Here is a tiny trained network, its code and every weight. The questions are about switching its units off for an input and a class, where a switched-off unit gives its printed mean instead of its output.

import numpy as np


def w(rows, s, z=0):
    codes = np.array(rows[::2]) - 128.0
    scale = np.full(codes.shape[1], s)
    scale[-1] = z or s
    return codes * scale


def f(y):
    return y / 2 * (1 + np.tanh(0.7978845608 * (y + 0.044715 * y**3)))


def log_softmax(a):
    a = a - a.max(-1, keepdims=True)
    return a - np.log(np.exp(a).sum(-1, keepdims=True))


def net(x, mask):
    res = np.array(x, float).reshape(1, 4) / 4 @ E
    y = f(res @ A[0][:, :-1].T + A[0][:, -1])
    res = res + np.where(mask, y, B[0][:, -1]) @ B[0][:, :-1]
    return log_softmax(res[-1] @ U[:, :-1].T + U[:, -1])


A, B = {}, {}
E = w([
[52,92,60,125,109,127,127,80,139,93,236],'x0',
[223,172,40,146,91,164,103,106,217,118,149],'x1',
[156,197,175,36,172,95,123,71,138,209,126],'x2',
[135,74,163,76,57,35,255,112,161,118,161],'x3',
],0.0095)
A[0] = w([
[122,49,115,213,53,139,162,184,122,32,103,121],'n1',
[100,148,158,108,228,159,70,108,41,203,123,159],'n2',
[70,117,183,111,196,103,125,135,47,174,83,82],'n3',
[147,157,142,124,221,152,44,173,71,159,64,253],'n4',
[88,142,98,92,155,134,67,74,94,157,177,145],'n5',
[130,126,171,49,110,86,187,61,157,154,178,107],'n6',
[148,126,54,117,76,138,157,40,218,119,212,174],'n7',
[131,139,128,14,75,55,162,40,152,176,162,142],'n8',
[103,166,162,101,207,139,82,95,54,156,111,159],'n9',
[168,185,88,139,208,183,26,155,119,158,110,244],'n10',
[245,159,135,105,118,123,119,126,206,182,50,121],'n11',
[90,132,161,52,106,46,163,102,190,144,158,114],'n12',
[58,121,175,126,181,127,112,123,56,158,149,147],'n13',
[89,76,118,116,68,49,197,67,153,113,156,216],'n14',
[204,158,145,161,130,122,97,93,206,153,88,119],'n15',
[119,144,52,182,84,189,58,116,209,76,177,173],'n16',
[80,107,62,180,133,176,26,93,148,96,164,141],'n17',
[70,76,162,75,84,65,178,58,150,94,157,189],'n18',
[78,71,184,168,138,159,85,203,55,64,95,244],'n19',
[187,217,139,138,179,128,102,146,137,174,41,151],'n20',
[119,21,138,116,74,55,198,184,115,100,175,252],'n21',
[133,75,115,225,83,129,143,249,71,78,87,123],'n22',
[112,134,3,168,119,144,80,84,136,71,149,163],'n23',
[174,153,96,144,153,164,88,128,186,143,160,156],'n24',
],0.0075,0.0035)
B[0] = w([
[63,93,77,97,40,180,156,194,97,162,168,234],'n1',
[70,181,222,140,174,57,154,58,94,89,47,212],'n2',
[88,122,129,142,45,66,210,90,77,75,59,203],'n3',
[59,203,204,88,175,74,144,115,177,53,14,234],'n4',
[137,169,169,174,178,92,148,54,102,147,138,166],'n5',
[158,72,101,58,188,114,145,36,178,124,117,207],'n6',
[202,147,75,168,87,167,106,62,74,93,224,237],'n7',
[213,102,103,92,181,114,142,21,176,105,151,227],'n8',
[90,144,183,144,134,39,141,56,142,112,55,196],'n9',
[125,184,179,116,185,123,30,136,160,130,76,236],'n10',
[223,175,177,72,45,190,143,140,201,180,127,220],'n11',
[155,86,107,61,153,110,187,59,160,125,130,203],'n12',
[82,101,165,165,140,54,203,103,87,87,116,191],'n13',
[156,22,61,82,166,154,225,112,146,151,181,236],'n14',
[195,159,140,58,82,181,91,146,154,143,136,184],'n15',
[140,141,85,185,131,224,11,128,89,136,213,237],'n16',
[91,86,131,241,221,123,38,153,90,133,135,213],'n17',
[140,44,89,39,152,120,254,96,172,150,174,230],'n18',
[22,103,171,130,127,84,169,180,134,141,98,230],'n19',
[168,235,223,55,121,163,97,146,186,149,48,218],'n20',
[132,9,88,73,89,104,254,166,114,182,214,252],'n21',
[59,98,113,107,67,150,106,251,155,170,79,221],'n22',
[155,110,87,223,197,192,62,126,65,132,185,218],'n23',
[155,164,149,131,142,185,71,136,112,142,135,182],'n24',
],0.0064,0.011)
U = w([
[196,64,95,93,132,117,200,52,169,123,149,129],'0',
[197,198,190,85,93,162,103,152,208,131,58,161],'1',
[97,110,109,170,155,172,57,224,134,116,85,5],'2',
[84,54,105,129,56,130,209,254,104,136,140,176],'3',
[106,138,168,191,220,120,80,101,103,112,107,139],'4',
[78,139,174,141,129,31,168,100,107,90,37,112],'5',
[184,116,70,202,98,184,71,115,76,118,191,152],'6',
],0.0081,0.0028)

Each question gives the input, the list of numbers given to net, and the class t.
The units are the neurons (one row each of A and B). Each row of codes is followed by its name. A weight is (code - 128) times the scale printed after its matrix; where a second scale follows, it is the last column's (A, B and U).
mask holds one flag per neuron, in row order. A switched-off neuron (its flag False) gives its mean, the last column of its row in B, instead of its output. The means were averaged over made-up inputs and are rounded, as every weight is.
A unit's drop is (log p(t) with every unit on - log p(t) with that unit switched off) / (log p(t) with every unit on - log p(t) with every unit switched off).
The circuit of an input: a set's keep is (log p(t) with only the set's units on - log p(t) with every unit switched off) / (log p(t) with every unit on - log p(t) with every unit switched off). Starting from the 12 units with the biggest drops (on a tie, the unit counted first), units are removed one at a time, each time the one whose removal leaves the highest keep (on an exact tie, the one counted first), for as long as the keep stays at least 0.8.
units of the circuit, in order: the units of the circuit, biggest drop first
k most important neurons: the k neurons with the biggest drops, biggest first
drop when u is switched off: that unit's drop, to one decimal
input [8,6,7,-7], class 4: units of the circuit, in order => (n17)
input [-5,5,-5,-5], class 2: units of the circuit, in order => (n17, n22)
input [4,7,7,-4], class 6: 4 most important neurons => (n7, n16, n23, n17)
input [8,8,3,3], class 6: units of the circuit, in order => (n16, n7)
input [8,-3,-6,-8], class 2: units of the circuit, in order => (n22, n16, n19)
input [1,-1,5,-8], class 5: units of the circuit, in order => (n4, n2)
input [7,0,-6,2], class 3: 2 most important neurons => (n21, n1)
input [-6,5,-7,1], class 3: 2 most important neurons => (n1, n22)
input [-6,0,7,4], class 1: 3 most important neurons => (n20, n11, n21)
input [0,8,-8,6], class 6: 3 most important neurons => (n7, n16, n23)
input [2,0,8,-5], class 5: 2 most important neurons => (n2, n9)
input [3,5,-7,5], class 3: 3 most important neurons => (n21, n1, n22)
input [-8,-4,7,-3], class 5: 2 most important neurons => (n2, n3)
input [-2,0,4,-3], class 1: units of the circuit, in order => (n20)
input [0,-4,-3,-2], class 5: 2 most important neurons => (n14, n21)
input [-5,-3,7,-1], class 5: 2 most important neurons => (n2, n3)
input [-5,-3,-6,-6], class 5: drop when n4 is switched off => 0.2
input [3,3,5,-7], class 4: drop when n2 is switched off => 0.0
input [7,1,4,-4], class 4: drop when n1 is switched off => 0.1
input [8,5,-5,5], class 6: most important neuron => (n16)
